Below are the code and all the weights of a small trained network. Each question names an input and a target symbol and asks about switching units off, where a switched-off unit gives its printed mean instead of its output.

import numpy as np


def w(rows, s, z=0):
    codes = np.array(rows[::2]) - 128.0
    scale = np.full(codes.shape[1], s)
    scale[-1] = z or s
    return codes * scale


def norm(h):
    return h / np.sqrt((h * h).mean(-1, keepdims=True) + 1e-5)


def softmax(a):
    e = np.exp(a - a.max(-1, keepdims=True))
    return e / e.sum(-1, keepdims=True)


def log_softmax(a):
    a = a - a.max(-1, keepdims=True)
    return a - np.log(np.exp(a).sum(-1, keepdims=True))


def net(x, mask):
    ids = ['αγθλφω'.index(c) for c in x.split()]
    T = len(ids)
    res = E[ids] + P[:T]
    u = 0
    for l in range(3):
        r = norm(res)
        for j in range(3):
            rows = slice(2 * j, 2 * j + 2)
            q, k, v = (r @ M[l][rows].T for M in (Q, K, V))
            z = softmax(np.where(np.tri(T) > 0, q @ k.T / 2**0.5, -1e9)) @ v
            o = O[l][rows]
            res = res + np.where(mask[u + j], z, o[:, -1]) @ o[:, :-1]
        u += 3
    return log_softmax(norm(res)[-1] @ U[:, :-1].T + U[:, -1])


Q, K, V, O = {}, {}, {}, {}
E = w([
[7,85,223,61],'α',
[156,51,202,98],'γ',
[137,145,139,193],'θ',
[231,161,185,79],'λ',
[150,183,185,211],'φ',
[220,92,33,116],'ω',
],0.016)
P = w([
[254,16,101,87],'0',
[189,137,36,135],'1',
[177,139,38,136],'2',
[162,133,51,126],'3',
[150,119,55,93],'4',
[158,102,90,118],'5',
[127,123,107,133],'6',
[104,130,62,85],'7',
[115,103,89,116],'8',
[77,106,131,115],'9',
[39,95,118,57],'10',
[66,163,34,106],'11',
[124,103,80,114],'12',
],0.0062)
Q[0] = w([
[39,152,12,164],'0.h0',
[150,29,113,64],'0.h0',
[143,88,189,99],'0.h1',
[160,161,184,196],'0.h1',
[95,223,198,12],'0.h2',
[153,153,138,247],'0.h2',
],0.012)
K[0] = w([
[211,59,93,107],'0.h0',
[114,6,227,167],'0.h0',
[70,170,106,138],'0.h1',
[135,127,84,80],'0.h1',
[97,30,71,168],'0.h2',
[170,172,181,187],'0.h2',
],0.014)
V[0] = w([
[61,78,134,186],'0.h0',
[206,159,59,161],'0.h0',
[200,243,205,80],'0.h1',
[150,19,2,108],'0.h1',
[106,85,113,204],'0.h2',
[163,70,70,128],'0.h2',
],0.0084)
O[0] = w([
[165,103,136,106,82],'0.h0',
[107,165,194,184,135],'0.h0',
[213,118,182,225,253],'0.h1',
[112,167,29,132,226],'0.h1',
[118,130,144,95,127],'0.h2',
[117,199,2,131,201],'0.h2',
],0.0084,0.0021)
Q[1] = w([
[111,154,39,2],'1.h0',
[58,26,25,150],'1.h0',
[139,161,99,87],'1.h1',
[131,88,85,163],'1.h1',
[104,91,19,176],'1.h2',
[88,212,127,41],'1.h2',
],0.014)
K[1] = w([
[243,223,61,205],'1.h0',
[119,101,30,5],'1.h0',
[133,102,62,128],'1.h1',
[72,187,137,108],'1.h1',
[237,127,79,165],'1.h2',
[192,197,178,80],'1.h2',
],0.014)
V[1] = w([
[117,178,158,145],'1.h0',
[127,184,146,42],'1.h0',
[159,42,132,119],'1.h1',
[38,33,83,250],'1.h1',
[123,60,102,189],'1.h2',
[202,158,107,158],'1.h2',
],0.02)
O[1] = w([
[165,68,167,145,49],'1.h0',
[148,122,118,183,29],'1.h0',
[113,189,84,105,210],'1.h1',
[155,248,195,52,30],'1.h1',
[73,148,171,40,211],'1.h2',
[82,92,116,72,253],'1.h2',
],0.017,0.0036)
Q[2] = w([
[136,116,128,156],'2.h0',
[200,171,136,191],'2.h0',
[4,175,139,135],'2.h1',
[5,114,187,183],'2.h1',
[241,131,136,127],'2.h2',
[178,78,111,61],'2.h2',
],0.017)
K[2] = w([
[179,86,117,131],'2.h0',
[223,73,148,71],'2.h0',
[215,158,106,7],'2.h1',
[237,87,150,52],'2.h1',
[206,171,115,233],'2.h2',
[237,139,174,126],'2.h2',
],0.014)
V[2] = w([
[72,192,92,201],'2.h0',
[158,117,157,187],'2.h0',
[137,168,155,86],'2.h1',
[250,107,115,34],'2.h1',
[58,92,80,109],'2.h2',
[219,77,134,66],'2.h2',
],0.015)
O[2] = w([
[10,37,195,126,109],'2.h0',
[88,191,101,165,3],'2.h0',
[115,91,88,244,141],'2.h1',
[2,163,153,232,195],'2.h1',
[124,212,155,224,253],'2.h2',
[6,67,73,130,182],'2.h2',
],0.0097,0.0051)
U = w([
[215,173,138,155,132],'α',
[80,188,69,66,253],'γ',
[109,229,238,23,17],'θ',
[149,46,38,204,91],'λ',
[154,115,254,116,157],'φ',
[81,189,33,69,10],'ω',
],0.01,0.0035)

Each question gives the input, a string of symbols that net reads in full, and the target symbol t.
The units are the heads (2 rows each of Q, K, V and O). Each row of codes is followed by its name. A weight is (code - 128) times the scale printed after its matrix; where a second scale follows, it is the last column's (O and U).
mask holds one flag per head, layer by layer. A switched-off head (its flag False) gives its mean, the last column of its rows in O, instead of its output. The means were averaged over made-up inputs and are rounded, as every weight is.
A unit's drop is (log p(t) with every unit on - log p(t) with that unit switched off) / (log p(t) with every unit on - log p(t) with every unit switched off).
The circuit of an input: a set's keep is (log p(t) with only the set's units on - log p(t) with every unit switched off) / (log p(t) with every unit on - log p(t) with every unit switched off). Starting from all 9 units, units are removed one at a time, each time the one whose removal leaves the highest keep (on an exact tie, the one counted first), for as long as the keep stays at least 0.8.
units of the circuit, in order: the units of the circuit, biggest drop first
unit that matters most: the unit with the biggest drop
heads that matter: for each layer, one digit per head in row order, 1 if its drop is at least 0.15 and else 0, layers parted by /
drop when u is switched off: that unit's drop, to one decimal
input γ γ α γ φ θ α α γ γ λ φ γ, target α: heads that matter => 010 / 001 / 000
input ω θ φ, target φ: unit that matters most => 1.h0
input λ γ φ φ ω θ φ θ, target φ: units of the circuit, in order => [0.h0 0.h2]
input φ θ θ γ γ ω ω θ φ θ γ θ γ, target θ: heads that matter => 001 / 111 / 000
input φ ω φ ω, target φ: units of the circuit, in order => [0.h1 1.h1]
input ω θ α γ λ γ φ φ θ θ, target α: units of the circuit, in order => [0.h2 1.h2]
input λ θ λ φ λ φ λ, target φ: heads that matter => 110 / 000 / 010
input λ φ α, target α: units of the circuit, in order => [1.h2 2.h0]
input α φ λ γ λ θ φ θ γ φ, target α: units of the circuit, in order => [1.h2 0.h1]
input λ λ α, target λ: heads that matter => 000 / 011 / 000
input φ θ φ, target θ: heads that matter => 000 / 011 / 100
input λ γ γ γ λ α φ θ λ, target α: heads that matter => 000 / 001 / 000
input γ γ α γ, target ω: units of the circuit, in order => [0.h0 1.h0]
input θ γ α, target α: units of the circuit, in order => [1.h2]
input λ ω θ φ φ ω, target θ: heads that matter => 000 / 010 / 000
input φ γ λ φ φ φ, target φ: heads that matter => 000 / 011 / 000
input γ θ θ λ γ ω φ γ α ω λ λ φ, target α: drop when 1.h0 is switched off => 0.0
input φ λ γ λ λ λ ω γ γ λ φ, target λ: drop when 0.h0 is switched off => 0.4
input φ λ φ λ λ λ φ, target λ: drop when 2.h0 is switched off => 0.3
input α ω φ φ φ γ, target α: unit that matters most => 0.h1
input γ ω γ ω γ, target ω: drop when 2.h0 is switched off => -0.1
